Here is a tiny trained network, its code and every weight. The questions are about switching its units off for an input and a class, where a switched-off unit gives its printed mean instead of its output.

import numpy as np


def w(rows, s, z=0):
    codes = np.array(rows[::2]) - 128.0
    scale = np.full(codes.shape[1], s)
    scale[-1] = z or s
    return codes * scale


def f(y):
    return y / 2 * (1 + np.tanh(0.7978845608 * (y + 0.044715 * y**3)))


def log_softmax(a):
    a = a - a.max(-1, keepdims=True)
    return a - np.log(np.exp(a).sum(-1, keepdims=True))


def net(x, mask):
    res = np.array(x, float).reshape(1, 5) / 4 @ E
    y = f(res @ A[0][:, :-1].T + A[0][:, -1])
    res = res + np.where(mask, y, B[0][:, -1]) @ B[0][:, :-1]
    return log_softmax(res[-1] @ U[:, :-1].T + U[:, -1])


A, B = {}, {}
E = w([
[92,195,27,81],'x0',
[127,131,138,115],'x1',
[107,254,164,165],'x2',
[129,122,110,154],'x3',
[248,163,107,116],'x4',
],0.014)
A[0] = w([
[156,86,88,75,158],'N1',
[65,104,118,129,166],'N2',
[167,154,170,83,28],'N3',
[119,53,100,73,33],'N4',
[99,155,37,71,101],'N5',
[131,58,94,98,184],'N6',
[52,98,137,135,56],'N7',
[107,217,162,152,196],'N8',
[140,105,180,147,99],'N9',
[101,113,178,103,88],'N10',
[42,88,135,117,16],'N11',
[82,166,164,149,168],'N12',
[74,113,131,130,39],'N13',
[127,127,139,62,250],'N14',
[102,153,69,113,237],'N15',
[163,99,169,198,44],'N16',
[251,135,97,106,33],'N17',
[103,144,67,96,7],'N18',
[123,81,114,90,165],'N19',
[149,95,205,160,128],'N20',
],0.015,0.002)
B[0] = w([
[167,123,121,161,202],'N1',
[165,111,66,116,197],'N2',
[180,106,115,98,161],'N3',
[207,196,213,237,217],'N4',
[7,32,216,110,243],'N5',
[155,154,231,221,219],'N6',
[154,181,25,83,210],'N7',
[186,159,183,254,249],'N8',
[70,78,199,80,197],'N9',
[145,122,139,93,171],'N10',
[180,188,29,46,219],'N11',
[180,159,105,198,207],'N12',
[176,151,31,88,176],'N13',
[111,115,129,152,154],'N14',
[92,52,181,126,208],'N15',
[78,59,155,71,220],'N16',
[121,226,3,45,245],'N17',
[107,37,165,59,194],'N18',
[193,166,161,216,188],'N19',
[75,37,140,62,240],'N20',
],0.0075,0.013)
U = w([
[175,116,169,252,255],'0',
[18,26,171,78,48],'1',
[161,129,5,76,46],'2',
],0.014,0.0031)

Each question gives the input, the list of numbers given to net, and the class t.
The units are the neurons (one row each of A and B). Each row of codes is followed by its name. A weight is (code - 128) times the scale printed after its matrix; where a second scale follows, it is the last column's (A, B and U).
mask holds one flag per neuron, in row order. A switched-off neuron (its flag False) gives its mean, the last column of its row in B, instead of its output. The means were averaged over made-up inputs and are rounded, as every weight is.
A unit's drop is (log p(t) with every unit on - log p(t) with that unit switched off) / (log p(t) with every unit on - log p(t) with every unit switched off).
The circuit of an input: a set's keep is (log p(t) with only the set's units on - log p(t) with every unit switched off) / (log p(t) with every unit on - log p(t) with every unit switched off). Starting from the 12 units with the biggest drops (on a tie, the unit counted first), units are removed one at a time, each time the one whose removal leaves the highest keep (on an exact tie, the one counted first), for as long as the keep stays at least 0.8.
circuit, biggest first: the units of the circuit, biggest drop first
unit that matters most: the unit with the biggest drop
top k neurons: the k neurons with the biggest drops, biggest first
drop when u is switched off: that unit's drop, to one decimal
input [-6,-8,2,0,6], class 1: unit that matters most => N16
input [1,-7,1,-6,2], class 2: top 2 neurons => N6, N4
input [5,7,5,3,2], class 0: top 2 neurons => N8, N20
input [-6,-3,-6,7,-4], class 0: top 3 neurons => N4, N6, N19
input [7,0,7,7,2], class 0: top 4 neurons => N8, N20, N16, N12
input [-4,-5,-2,-7,4], class 1: top 2 neurons => N11, N7
input [5,8,0,-4,-6], class 2: top 3 neurons => N11, N7, N13
input [4,-4,-4,8,-2], class 0: top 2 neurons => N4, N20
input [2,-4,-1,3,0], class 1: top 3 neurons => N8, N4, N12
input [5,-5,5,-4,5], class 0: top 4 neurons => N8, N20, N16, N11
input [-4,-2,3,6,6], class 2: top 2 neurons => N17, N5
input [-5,-7,6,6,-7], class 2: top 2 neurons => N7, N11
input [-6,8,4,8,7], class 2: top 2 neurons => N17, N5
input [4,-5,-3,-5,-7], class 2: circuit, biggest first => N11
input [-4,-2,5,8,-6], class 2: drop when N11 is switched off => 0.2
input [2,-1,-3,-6,0], class 0: drop when N7 is switched off => 0.0
input [-6,-2,-4,8,4], class 1: drop when N16 is switched off => 0.1
